[  1   3  -9  -3   8  -8  -5   4 -11  -4 -16  25   3   8   1  -5  -3   2
 -14   4   1  13   6   4   0   7  -3   2   2  -2  -4 -21   1   6   5 -14
   7  -4   1   3  12   7  -3   1  14  -6  10   1  -6  -6  -6  -1  -9  -5
   8  -8 -28   4  14   5   2   6  -7  -3   1   8  10  -9 -14  -4] | Z320, D
[  0   3   2  -4  -2  -4   6 -10 -13  -4  19   4  -6  40  -9   3  -1  -2
   5  -3 -10  47   4   4  -4  -7   2 -19  -4  -3  -9  -4  16   6  -2 -18
  -9 -19 -14  14  -4   0   4  -3  16  17 -15   7 -33  -8   2  -8  12  -8
   9 -18 -35   4  24  10  -5 -12   1  -2  20   5  11   2  -4   5] | Z966, F
[-10   4   2  -3   0  -8   1  -9 -10  -2  -6   2   1  -5  -7  -9   1  -7
   2   2  -2  34  16   3  -3  17  -2   6   3  -8  -8   7   5   5   0  -3
  -3   2  -2  14   3   1   4  -2  25  12 -22   3  -8  -9  -7   0  -2  -8
  -1  -3 -29  15  14   8   4 -10   8  10   5  -2  41  -3 -11  -3] | Z966, D
[ -3   0  -3  -3   7  -9  -7   4 -12   2 -12  13   2  -1   1   1  -2  -4
   1   1   3  13   7   6  14   6  -7   8   0   2  -8 -18  -4   4   7  -7
   1   0   3   4  15   3  -3   0  11 -16   5   4   1   4   5  -1 -12   8
   1  -5  -8 -10   1  -2  16   6  13   3   1  -2  30  -7 -10   1] | Z320, D
[ -9   6   4  -9   2   3  -1  -9  -7  -8   4  -4   3   2 -16   0  -2 -14
  -3  -7  -1  33  13  -2  -8  10  -7  -6  -3   0 -12  26  13   5  -8 -14
   3 -17  -1   7   3   0  -2  -2   8  13 -31  -1  -3 -11   0   3  -3   1
   1   6 -11  -1   4   6  26 -22  15   7  15  -5  43  -1   1  -1] | Z966, D
[  1   6  -4  -3   5  -4  -4  -2 -21  -5  -6  21  -7  16   0  -1  -2  -1
 -10   5  -4  42  12  -2   0   5  -6   9   4  -7 -11  -6  -3  11   1 -33
  -6  -4 -10   5  14   6   0  -3  16   1  19   7 -22 -15   5  -8  -8  -9
  10 -22 -40   3  12   4  -5  -1   0  -7   3   4  15  -3 -19   4] | Z320, F
[  4  -7  -7  -4  -3  -1   1   1 -18  -4  -7  14  -3  10   1   2  -1   1
  -9  -5   3   4   0  -3  -9 -13   1 -12  -3  -2  -2 -20   8  36  -2 -16
  -3  -2  -4   3  -1   1  -6   2  -8  -6  22   2  -8  -4   3  -4  -1   1
  13 -18 -15   3  21  -1 -14   6  -8  -6   6   3  -6   0   0   4] | Z675, F
[ -6   0  -6 -15  -3  -4  10   1 -20  -9   2  -1  -2  22 -18   1  -2 -10
 -12  -9   4  37   7   8  -5   0  -4 -20 -11 -10  -8  -9  38  10   1 -20
   3 -22   2  19   7   0   0   1   4  15 -29   9 -22  -7  10   2   5   1
   6   3 -35  -2  21   5  13 -15  -3   2  15  -4  30  -8   4   7] | Z966, D
[-11  28  -6  -1  -4  -2  -8  -7   5  -4  -6  20 -10 -23   3   9   3  12
  -1  -7   3  -7   5   0   1 -12  -4  -6  10  -3   9  -8 -10   5  -8 -15
  -4   7  -8  -4  -9   5   2  -1   7  -3   9   1   6 -19   0   4   2  -1
  14  -4  -8  16  23  -1   3   9  -9   9   5   6   7   4   5 -15] | Z675, D
[-13   4 -11 -10   1   0   1  -2 -10  -8  -5  14  -9  13 -11   4  -1  -2
 -10 -12   5   9   3   2  -7 -10  -7 -15  -1  -8  -5 -21  15   6  -2 -28
   3 -12  -1  10   0   3   0   2   0   1  -3  11 -20 -17 -20   7   5  -2
  17 -13 -30  17  30   2  -3   0 -15   5   9   5   5  -4  12   3] | Z675, D
[ -2   3  -1  -3  -9   3   5  -2 -10   1   8   1   0  31  -5   4  -2   2
  -5 -11   1   4   2   0   1   4   2 -16  -4  10   4  -7   5   5  -5 -12
   3  -9   0   8  -8   4  -7  -3  -7 -13  13   2 -10  -2   3  -1   9  -4
  10 -24 -10  13  13   6 -12   2  -7  -3   4  -1   5   0  11   4] | Z663, F
[ -9   9  -3  -4   4  -4  -1  -6  20   5  13   1   2  10  -3   5  -3  -3
   5  -8  -3 -12   0   6   0  29   8  -8  -3   0   9  -6  -1   1  -7   5
   4  -7   3   6  -9   5  -3  -4  -5 -12 -13  -1  -1 -12   2   1   7  -1
   2 -18  -9  12  18   1  -4  -4 -13   8  11  -1  12  -1   9  -8] | Z663, D
[ -8  -2  -7 -10   1   5   8  -2 -17  -9 -27 -23  -6   4  -8 -10  -1  -4
 -11  -4  -4  29  15  -1  -4  15  -1  -3  -4 -15  -6   1  19   9   4 -23
   0  -8  -3  11   0   6   3  -5   9  18 -20   9 -16 -13  -2   4  -4  -5
   9   3 -32  17  26   4  -5 -10 -16   0  11   1  15  -8   0  -4] | Z622, D
[ -2  10  -1   0   7   2  -6 -10  -4  -3  -9  16  -2  -1  -4   6   0   1
  -6  -3  -1   3  14  -4   1  -2  -3  -4   1   0   1 -10  -6   7  -4 -15
  -3  -8  -3  10  -5   6  -1   0   7  -7  10   1   3 -17   0   3  -2  -5
  13 -19 -13  24  20   1   2   1  -6   6   3   1  11  -2   0  -7] | Z675, D
[ -2   9  -7  -7   1  -4   1  -5   2  -2   6   6  -6   6  -8   3   6   0
   1 -11   0  15   5   6   2  -7  -1 -19  -1  -3   1 -12   3   2  -2 -10
   3  -2  -7   7 -13   0   1  -3   6  -6  -7  -1  -5 -12   4   5   7  -1
   7 -12 -12  24  25   0   4  -7   3   8  13  -1  20   0   5  -5] | Z663, D
[ -2   3   4 -12  -7   1   7  -9 -13  -8  -1  -2 -10  18  -7  -3   0   0
  -6  -4  -3  35   6  -4   1   4   0  -4   1  -6   0   2  14  10  -7 -15
  -9 -10 -11   7   1   3   7   2   9  20   3  11 -20 -11   2  -5   3  -9
   6  -5 -35   9  25   7 -12  -4 -13  -3  14   6   3  -6  -7   4] | Z622, F
[  0   8  -6  -9   4   0  -2  -5  -2 -10   0  23 -10   2  -6   7  -1   2
  -4  -7   2   5   4   7  -2 -16   1 -16   4  -4   3 -17   9  10  -7 -19
  -1 -11 -11   3  -6   4  17   1   3   5  -2   3  -9 -16  -7   0   5  -6
  14  -6 -21  11  29   5  13  -2 -17   7  12   5   8  -5   8  -6] | Z675, D
[  0  -1  -3   1   5  -3  -7  -1 -10  -2 -23  14  -1  -6  -1  -4   1  -1
   1   6  -1  22  11   2  -6  -5  -5   6   5  -8 -12 -13  -4   8   4 -12
  -1   3   0   4  26   2   1   0  17   3   3   6   3 -10   0   1  -8   1
   2  -2 -17   9   7   3   9  -1   3   2   2   2  22   0  -5  -3] | Z320, D
